Each row is shifted at random along 5 fixed directions that mean nothing.
Known rows, with every step that occurs
kife, turi, bivimet, mopobif, ruvadi, nepa: [  37  -91 -199  -12 -134 -308   38 -114   50 -141 -493   32  148  294
 -408 -172    1  331  -33  189  348 -121  434 -128  195   57 -197 -453
  129  -65   41  163  137   72 -156  127 -251  220 -442  165  424   90
  155 -167   54  -36  295 -402]
ruvadi, nepa, kife, turi, guzi, mopobif, bivimet: [  91  -39   51   -1 -109 -190  161 -135  -20  -13  -95 -160  -11  372
 -201 -302  -21   35  -95  112  -52  -52  537 -117  173   83 -193 -110
  284 -318  456  108  241 -145  -30  -66  -84  -31 -182  -14   57   26
  -22 -131   12  -13  302   29]
nepa, kife, turi, genuga, mopobif, guzi, ruvadi, zomed: [ 211   78   -1  204 -166 -316  -40 -460   42 -168   19  245  350  105
 -599   -9 -481  360   43  378  109 -210   47  -86  192  143  -86 -510
   47  105 -293  211  -92  352 -258  -50 -245 -328 -394  -69  257   35
 -132 -313  -22  242  415 -337]
mopobif, bivimet, zomed, nepa: [ -18   80   47  510 -431 -272  -95 -497 -289 -153 -220   91   90  345
 -324  -94 -220   42  -54   51 -185  -48  246 -141  394  370   86 -702
   15 -128 -197  113   19  129  171 -172  -29 -158 -332  -12  160   51
  -60 -341 -252 -127  346 -399]
turi, guzi, mopobif, bivimet, zomed, ruvadi, nepa, kife: [ 104  152 -284  -33    5 -132   50 -125  187   90   19   25 -130  322
 -218    9 -287  -28   59  404 -242   99  154  -11  -53  -46  265 -361
  143   34  -46  482   47 -129 -196  264  122 -174 -226 -104  157  140
 -191   25   66  313  281   -5]
zomed, ruvadi, nepa, kife, turi: [-131  -51  229 -392  -96  -92  -81   97 -324  148   48    4 -255  566
   21 -397   53 -147 -170 -156 -201   62  559 -182   11  101   59  113
  -43  -90  373  181   35 -134 -251  -62  -21  119 -194 -214 -230   -8
  -39  -54  312   34  366  316]
genuga, zomed, mopobif, ruvadi: [ 172 -199  -65   11 -202  -24  184  -20 -176  124 -510 -132   59  486
  144 -171  224 -121 -122 -210  116  -41  726 -159  -36   44   22 -347
  -49 -145  129 -172  104  113 -412  161 -230   44   11  -42  -63  144
  -19   -1  339   -7  283 -214]
guzi, kife, turi, genuga, nepa: [ 246  127  285  220   32 -357   36 -210 -111  -38  289   61 -135  403
 -481 -131 -137  106  -91  310 -151  -96  -64 -101  173  329   56 -232
  251   -3  184  653  -79  -69  -29 -440   59 -264 -181 -403   37  147
 -299    3  -70  296  275   40]
ruvadi, nepa, kife, turi, bivimet, mopobif, guzi: [   3  -18   85   95 -108 -180 -124 -308  -42    5  209  170  -44  325
 -228 -308 -342   19  -60  330 -208  -34  176  -93  148  208   96 -204
  133 -162  132  306   68   37   19 -117  -80 -126 -327  -56    8   12
 -136 -151   52  173  397   82]
naped, furu, kife, turi, guzi, bivimet, mopobif, ruvadi, zomed, nepa: [ 103  191   50  121   13 -256   61 -217 -297  148  210  -64 -158  470
 -218  -87  -75 -133   -3   80 -169    9  201  -65   53  222  292 -204
  239  -64  378  443  -87  -72  -35 -165  161 -300 -143 -185  -74  158
 -191   78   32  -17  334 -207]
naped, furu, kife, turi, bivimet: [-180  134   41   87   35 -421 -133  -94 -212   65  219   74   15  404
 -331 -226 -172  -44   32   -7   57 -211  124 -288   66  185  248 -408
   10   30  204  250 -157  122  -90 -240 -236 -214 -232 -213   38  105
   53   44  199  -32  375 -325]
naped, kife, turi, guzi, bivimet, zomed: [ -74   96  -13  -17    7 -210  206 -151 -196  242 -135  -13   16  421
  -38 -107  -48 -147  -45 -173  -16    4  452  -45 -103  136  234 -316
  305 -266  314   38   32   77 -117   48   17 -328 -179 -298   38   66
 -117   28   -4  -77  390   19]
guzi, turi, genuga, mopobif, bivimet, zomed, ruvadi: [ 256 -122  -18 -343 -152  -53   80    6 -152  154 -407  105  104  291
   -9 -332  252   70 -216  -57  229 -244  616 -548  -25  143 -272  -72
 -139  -80  375  -15  187  -32 -389  -29 -297  458   50 -250 -100  128
   91   63  524   17  283 -329]
nepa, kife, turi, guzi, ruvadi, mopobif, bivimet, zomed: [  11   44   27  -81 -214  -76   59 -225 -284  229 -141  106  142  336
  -42 -306 -161  -37 -176 -123   16  -52  589 -166  -34  122   14 -138
  112 -173  286  -85   34  109 -211  122  -76 -232 -259 -222   -8  -49
  -33 -208  203 -184  441  -58]
mopobif, bivimet, turi, guzi: [-119   -3  -97 -277   34 -107 -121   58 -110  219  -80  346  -85  316
  -38 -261   21 -113  -42  231 -146  -40  502 -322 -142    0  158 -223
  -96   12  261  299   56  -61 -216   48  -40  128 -209 -161  144   86
   44  148  361  216  189  -27]
furu, kife, turi, guzi, ruvadi: [  64   -6  332  232 -157 -367   78 -379 -385  126  186  -10  167  360
 -257 -248  -32   10 -204  -11  -16 -171  322 -117  188  274  -69 -363
  142 -294  326  -21 -193  293  -75 -304 -195 -326  -76 -303    7  -30
 -125 -143  -24 -135  462 -211]
guzi, mopobif, bivimet, turi, genuga, zomed: [ 191   12   39   50   95   38 -145 -210 -213  253  -60  243 -128  317
  204 -302  -52 -218 -197   68 -140  -46  302 -233 -180  176  242   51
   14 -172  350  284  132 -137  -76  -46  135   24  -89 -320 -129   82
 -296  182  217  109  179  -93]
furu, turi, genuga, naped: [ -22 -101  130 -181 -196 -165  -70 -186 -260  -29 -236  258  231  149
 -183 -361   34   76 -224 -113  277 -352  442 -458   18  160 -133 -148
  -21 -143  295 -192   12  264 -266 -241 -394   80 -177 -202  -60   25
   61 -158  278  -57  237 -366]
bivimet, mopobif, ruvadi, kife, turi, guzi, furu, nadebu: [  97   58 -245 -123  174  -51  137   30   79   -2  -55  -38 -242  348
 -237  -58  -69  -49   77  306  -89  196  304  -17 -143 -211  179 -355
  246   64  106  479  -13  -30 -367  323   97 -313 -323  -82  287  172
 -269  140  148  225   53 -188]
naped, furu, kife, turi: [-301   91   33  -95   66 -321  -40   18 -193   86   89    8   85  442
 -251 -319 -148  -61   28 -160  127 -193  243 -316  -17   74  237 -387
  -23   17  221   54 -111  148 -218 -115 -280 -211 -297 -177    9  137
   99   45  270 -105  327 -294]
zomed, ruvadi, kife, turi, bivimet, mopobif, guzi, furu, nadebu: [ 180   81  -20  191  -22 -265    5 -295 -259  -99  218 -146 -286  322
 -387  -48  -18  -32  -14  182 -229  148  233   10  218   10   65 -294
  307   17  178  538 -115   16  -62  -90  106 -355 -143 -221  222   18
 -327  -34  -75    9  197 -158]
naped, furu, turi, genuga, mopobif, guzi, ruvadi, zomed: [  84  114 -210 -134  196    3  363    1 -218   75 -493 -349  105  202
   54 -145  240 -108 -100 -428  390  103  686  101 -118 -341  157  137
  472 -274  810 -119  133 -292 -117  192  122   21 -177   41  -95  227
 -339  -19   -7 -336  106 -137]
bivimet, turi, guzi, mopobif, ruvadi, kife: [   0   93  -94  -79   63 -224 -182 -401   58   32  139  423   32  155
 -456  -47 -321  151   30  526  -61   14 -139  -19 -141   24  205 -482
  -21  140 -314  410 -158  227 -188  126   28 -266 -461 -162  280   42
 -279  -39  -14  307  168 -177]
ruvadi, nepa, kife, turi, guzi, furu, nadebu: [  75   55  202  141 -106 -136  199 -202 -169 -126  116 -277 -171  391
 -261 -309  -48  -57 -106  -29 -108   -1  522  -45  234   -1  -53 -107
  492 -362  652  105  120 -130   38 -162   92 -302 -249   -5   14   31
 -333 -200 -178 -101  232   41]
genuga, naped, furu, turi, guzi, mopobif, bivimet: [-269  300 -246 -115  -68   22  -74 -302 -275  188 -237  211  209   93
  -44 -218 -170 -122 -137 -322  208  -74  256 -156 -258  -70  408 -161
  391  -98  233 -141    1  -19 -128  226    6 -436 -420 -125   30  -61
 -161 -325   50 -491   41 -421]
guzi, turi, bivimet, zomed, nadebu: [ 223    5   48  235 -271 -116   42 -299 -278   10 -357  -13  -59  335
 -160 -174  157   32 -212 -292   92 -183  560 -210  104  209  -95 -311
  176 -283  332  -17  124   28   13 -148  -44  -35 -155 -160   14  -26
 -210 -131  -73 -151  329 -215]
guzi, ruvadi, mopobif, bivimet: [ 208  -93  -68  332 -188 -328  -40 -373 -102  -30 -153   31  -12  251
 -303  -52  -15  185  -46  120   73   76  341    8  281  194 -154 -509
  -64  -70 -138  204 -167  109  -21  -98 -105  -91 -314   23  249   78
  -97 -211  -41  -54  350 -518]
bivimet, mopobif, ruvadi, nepa: [ 187 -102  -48   94   59  -36  112  -14  -54   50 -138  -12 -375  443
   31 -138  120 -177  -45  243 -181  250  344   73   21   88  156 -241
   83 -146  169  430   35 -158  -89   43  143   52 -231  -53   -2  304
 -276  154   61  223   80  -29]
guzi, turi, bivimet, mopobif, ruvadi: [ 192   81 -182  -88   91  -46   -6  -16  -62  163 -353  120 -199  318
  -75  -87  132  -31  -82   -3   52   67  373    3 -208  -46  129 -100
  179  -52  277  442   65 -271 -135  159  154   77 -317 -118  133   75
 -253   49   61   76  126  -24]
ruvadi, kife, turi, genuga, mopobif, guzi, bivimet, zomed: [ 260  -80  -66 -161  153 -239  -76   88  313  -24  194  343 -170  292
 -374  -17 -239   38  117  636 -168  -92  117 -344  -47  138  -20 -339
 -102  141  -69  734   79  123 -395 -112 -170  -65  -70 -276  106  210
  -15  321  456  777  415  -25]
turi, genuga, mopobif, bivimet, zomed: [ 393   -9  -49  147  123  -40  109   58   -8   56 -138   87 -253  249
   61  -91   36 -216  -80  286 -123  -11  305 -190  -20  103  193 -110
  117 -109  373  460  171 -192 -144 -134   51  113   75 -291  -92  314
 -312  298  253  412  145  -44]
guzi, ruvadi, zomed, nepa, kife, turi, genuga: [ 156   83 -181 -580  179  -49    4  437  330   -6 -254  123 -315  522
 -304  107 -161  116  182  195  -34   95  423   35 -312 -193  124   12
  -72  264  -60  758  122 -304 -635  301  250   25 -557   94   82  142
 -100   69  300  824  377  337]
bivimet, zomed, mopobif, guzi, ruvadi, nepa, kife, turi, genuga: [ 444 -154  -10  -44  -85  -93  156   -8   23   64  -50   -5 -311  517
  -64 -178    6 -125  -88  285 -115   16  449 -201   30  279  -63 -169
  -48 -120  244  428  149   12 -353  -91  -46   92  129 -229 -123  373
 -105  262  382  496  333   45]
nepa, kife, turi, bivimet, zomed: [ 108  169   84  313  -72 -357 -336 -212  -27  -36  342  502 -197  340
 -454    7 -513   -5   93  430 -259 -119 -105 -136   39  327  343 -489
  -50  226 -222  776 -204  180  -95 -224   10 -371 -387 -337  129  123
 -160    6   36  519  445   31]
genuga, zomed, nepa, kife, turi, bivimet, mopobif, ruvadi: [ 334   72  -29  271 -151   11  349 -150 -221  -43 -535 -349  -77  454
 -140   65  174  -52  -20 -104  -28  113  604  241  106  -62   71 -174
  523 -187  352  234  256 -268 -107  139  298 -212 -331  116   65   39
 -313 -288 -290  -17  168  134]
ruvadi, turi, bivimet, mopobif, guzi: [  93   60 -113  192  164 -108 -265 -247   62   78  325  454 -316   93
 -166  -20 -236  -92   32  487 -275  139 -132   88 -161   11  537 -144
  138  100   47  803 -135   -4  104 -107  266 -220 -406 -186   83  133
 -454  184  -19  455  284   84]
genuga, mopobif, ruvadi, kife, turi, guzi, furu: [ 150  -85  102  -83  -49 -171 -154 -147 -113  167  278  304   89  272
 -102 -230  -57  -55  -70  400  -74  -11  204 -359  -48  162   55 -323
  -94   63   39  283 -196  197 -387  -47 -290  -76   38 -334  -38  130
  -61   33  479  137  396 -350]
naped, kife, turi, bivimet, mopobif, guzi, ruvadi, nepa: [  42  -51  -28  106  -89 -318  209 -372 -208  109 -163 -170  136  360
 -162 -156   80   72  -77  -31  107   46  462   49  157  184 -127 -315
  315 -366  255  -34   66   70  -15  -12 -147 -138 -191  -73  127  -21
  -26 -194  -95 -199  364 -187]
kife, turi, genuga, mopobif: [ 317 -179  221 -119   94 -160    8  155 -127  119  -17  203 -124  335
    9 -403  123  -70 -180  165  122 -232  426 -433  -21  238   16   35
    6  -87  576  285   74   40 -299 -348 -270  280  134 -367 -135  327
  -57  354  487  273  344  -68]
furu, turi, bivimet, mopobif, ruvadi, nepa: [  17 -125  -78  -93  -25 -192  -73  -96 -149   44 -289   58  -18  299
  -33 -256  129    9 -155   42  120   28  536  -86   -1  -15    3  -67
  105 -197  439  205   46  -93  -69   51 -105  282 -241  -18   30   39
  -39  -28  137  -14  290  -94]
guzi, mopobif, turi, bivimet, zomed, nadebu: [ 123  -33 -209  159 -112  -81   45 -362  -28 -104 -560 -142  148  258
 -188 -149  -10  176 -101 -186  200 -129  441 -141   32    2 -103 -389
  197 -202   39 -135  273  168 -145  133 -203  -59 -270  -44  208  -56
 -106 -125 -121 -209  238 -348]
kife, turi, guzi, bivimet, zomed, ruvadi: [-172  163  -86 -281  -25   81  195  -19 -335  268 -558 -101   56  388
   94 -287   10 -100 -252 -504  171   38  737   16 -168 -144  273   11
  444 -309  584 -167  179 -148 -140  349  202  -84 -327 -106   98  -27
 -238 -138    8 -457  322  132]
naped, furu, kife, turi, genuga, zomed: [ -10  126  127   81   85 -207  169  -28 -302   91   16 -143    9  418
 -128 -216   27 -164  -47 -200  115 -179  335 -233   29   87  204 -198
  197 -134  528   64  -12   12 -142 -212  -65 -222 -127 -233 -143  197
 -137   94  144  -87  247 -213]
bivimet, turi, guzi, furu: [ -80 -160  186 -359 -100   82   84  -41 -443  322  -28   78  -25  407
  178 -620  301 -284 -233 -182   98 -181  762 -503 -130  106    8   25
  -42 -290  683 -278   52   56 -207 -138 -111  174  -58 -268 -142  150
  -36   65  474 -237  229 -129]
kife, turi, genuga, nepa: [-235  200  308 -181   77   -4 -249 -143 -349  206   10  366   57  328
   47 -488 -400  -41 -294 -144  -11  -99  132 -153 -187  151  499  156
  224 -179  409   84  -29  -56  -79  -54  104 -100 -398 -287 -177   -2
 -418 -127  110 -138  342  224]
guzi, turi, genuga, naped: [ 394   25  210  178 -226 -243  -67 -353 -145  -81   38  384  -56  145
 -462 -109   33  145 -123  220   85 -351   60 -411  152  438 -202 -366
   -1   -7   40  301  -89  192 -127 -523 -173  -84 -127 -306   28  171
 -162  -78   56  213  151 -472]

Rows
[ 132   86   63   53 -123 -237 -146  -69  -41  -72   22  257 -232  475
 -295   38 -104   15  -11  380 -246  137  251  -28  113  203    5 -352
  -29   29  -24  650  -41  -97 -178   -8  120   -3 -319  -73   51  123
 -114  -87    6  402  294    2] : mopobif, ruvadi, nepa, kife, turi, bivimet, zomed
[ 157  -95   34  267 -221 -353  -96 -529  -29  -79  262  225  362   55
 -462  -69 -108  251   -3  557   87 -131  -29 -274  220  149 -109 -694
  -85  101 -231  175 -306  445 -233 -150 -389 -173 -168 -131  201   91
  -59 -226  145   55  364 -789] : genuga, mopobif, ruvadi, turi, guzi, furu, kife
[ 246 -108   40 -350    6 -117  -68   44   72   62  -93  272  114  311
 -173 -262 -146  189  -78  306  128 -171  336 -325  -67  110    8  -46
  -76   84  164  325   86   75 -497  -28 -218  249 -128  -78  -24  206
   -3   88  455  411  501 -111] : kife, turi, genuga, mopobif, guzi, ruvadi, zomed, nepa
[ -82   65   82  162 -216 -128 -206 -510 -422   78  288  126  153  269
 -128 -252 -191 -163 -123   42 -210   26  233 -250  142  148  165 -336
   10  -97  112  122 -235  202  -26 -116  -43 -241 -119 -288  -24   25
 -197 -233   71 -233  413 -312] : mopobif, guzi, furu, turi, bivimet, zomed, ruvadi, kife
[ 162 -157  214 -216  -96  -24   -5 -371 -260  118    8  191  120  213
  -87 -451   15   65 -248  209   75 -140  400 -285   57  191 -224   26
  -43 -267  346 -112  137   97 -188 -161 -187  195 -122 -134 -148   -9
 -192 -155  297   69  222 -105] : bivimet, turi, genuga, mopobif, guzi, ruvadi, nepa, kife
[  87   -1   18   17 -145 -102  -31 -266 -387   73 -293  -19    6  319
   20 -209   50 -101 -191 -185  -32   47  575   71  -47   21  124  121
  250 -235  483  138   88 -129    8   43  100   -5 -284  -99 -121 -112
 -200 -196  -44 -127  336  109] : furu, turi, bivimet, mopobif, ruvadi, zomed, nepa, kife
[  49  -40   97   -2 -251 -205  -23 -412 -343  150    2   23  163  282
  -20 -344  -28  -41 -261  -18  -37  -62  500 -230  106  167  -25  -92
  106 -277  476  -50  -34   87  -32  -58 -141   51   -1 -259 -154    2
  -58 -135  101 -234  445 -152] : furu, turi, guzi, mopobif, bivimet, zomed, ruvadi, nepa, kife
[-235   81  264  199 -302 -129 -198 -587 -456  210  166  220  337  329
  -54 -533 -438   22 -258  -29 -117 -164  244 -180  136  352  242 -188
  206 -324  194 -230  -69  168   86  -92 -188 -272 -328 -153 -117 -169
 -193 -518   57 -438  475  -32] : genuga, nepa, kife, turi, bivimet, mopobif, guzi
[  51  -28   -1   31  -11 -221  178  -63 -499  123 -222 -278 -121  391
   25 -277  470 -244 -146 -349  169   43  736 -149   76   61  -49    0
  252 -326  805  -44   40 -176   67 -166  -97   93   54 -177 -153  132
  -34   63  141 -428  164 -244] : naped, furu, turi, bivimet, mopobif, ruvadi, kife
[ 253 -187  206 -192    9  -55  -80 -262 -167  130  114  313  -52  229
  -55 -389   61   25 -215  381   23  -87  292 -299   24  228 -105    6
 -107 -177  342  177   56   57 -191 -239 -111  311  -54 -169 -154  156
 -240   67  348  280  230 -114] : bivimet, turi, genuga, mopobif, guzi, ruvadi, nepa
[ 292   -2   37  560 -194 -118  144 -549 -333   71  -62 -216  177  299
  -44 -138  -67 -142 -145  -64  -12  -87  332   -8  157  136  171 -353
  372 -266  295   23  -11  169  -25 -100  -13 -427    4 -185   41   50
 -343 -171  -77 -225  330 -290] : genuga, zomed, mopobif, guzi, furu, kife, turi, bivimet
[-118   84  -67  122 -152 -330 -318 -434 -366  123  235  274  106  230
 -160 -259 -243  -34  -84   18   61  -64   84 -283  108  226  399 -347
 -103  109  124  176 -323  241   20 -152 -190  -15 -175 -219 -107  184
  -58  -38  199 -234  485 -479] : naped, furu, turi, bivimet, zomed, ruvadi, mopobif, guzi
[ 116  -46  -99  -14 -124 -347 -141 -313 -100   52  183  109   28  282
 -365 -152 -169  175  -55  307 -107   10   60 -110  172  132   81 -353
  -70  245 -178  461 -186  194 -211  -77 -188  -77 -206 -228  183   45
  -19  -56  189  110  446 -225] : zomed, ruvadi, mopobif, guzi, kife, turi, bivimet
[-133  229 -294 -205 -148  -75  -31  -19  -34  -56 -284  162  -40  279
 -359   -4 -125  -39   98 -100  165 -118  278 -196 -164  -35  247 -305
  228  149    1  257  101  -71 -323  149    7 -312 -560   20   69   38
   42 -315  131   66   96 -225] : genuga, naped, furu, turi, bivimet, zomed, nepa, kife
[  22  -45 -110 -127  -93 -132   54  -46   21   74  -19    7  109  463
 -244 -224 -101   64  -59  132 -151 -122  437 -326   23   60  -14 -448
   11   10   43  209  140  156 -401   39 -284 -153  -68 -183  133   28
   94   39  311  257  431  -82] : mopobif, guzi, kife, turi, bivimet, zomed, nadebu
[ 273   29   83  404 -353 -354  159 -379 -138 -206   12   -6 -141  362
 -497   72  -77   92   -4  301  -76    0  204  -22  436  320  -45 -650
  120  -35  -70  378 -116  199   10 -205   67 -141 -246 -132  118  303
 -178 -152 -238  168  359 -214] : bivimet, zomed, ruvadi, nepa, kife, turi, guzi
[ 235   33  190 -141   37 -133  -21  -34 -205  128  256  204 -349  311
 -194  -54  255  -87  -95   99  -22  -13  274 -208  -84  207  -66   37
  -17  -53  349  460 -136  -59 -247 -354  114 -127 -129 -279 -206  117
 -220   72  267  317  204 -203] : guzi, ruvadi, turi, genuga, naped, furu, kife
[  89 -107  -49  -35 -235 -267   97 -128  164  -89  -96   11   86  385
 -345 -243 -148  163   -1  327   24 -173  459 -325  226  194 -278 -411
   10 -151  107  151  204   74 -187  -19 -265   74 -235   24  129  128
  207 -108  189  206  426 -215] : ruvadi, nepa, kife, turi, guzi, mopobif, bivimet, zomed
[ 371 -141 -142   59  -43  -24  468 -130  -48   40 -247 -206   -5  287
 -174 -230  235  -46  -93  174   79 -107  453 -190  103  118 -201 -264
  312 -191  302  116  257   49 -242 -106 -167 -139  -22 -193  144  263
  -44   75  183   74   19 -275] : bivimet, mopobif, guzi, kife, turi, genuga, naped
[  77    5 -123 -242 -318 -228  -25 -130  -53   84   67  295   69  379
 -387  -94  -27   77   54  282   59 -331  306 -570   28  376 -105 -483
 -120  151 -132  234   -8  270 -504 -111 -325 -179 -194  -77   39   96
  371 -118  536  193  333 -706] : genuga, naped, furu, kife, turi, guzi, bivimet, mopobif, ruvadi, zomed, nepa
[  53  186   19  135   -8 -264  116 -198 -210 -149 -119 -188   44  290
 -439  -73  -77   66   71  -71  160 -116  224  -93  152  -18  181 -259
  292   17  365  180  -23  -74  -52 -199  -11 -165 -288   -6  -13  202
 -207 -145 -137  -53  179 -197] : naped, furu, turi, genuga, zomed, nepa, kife
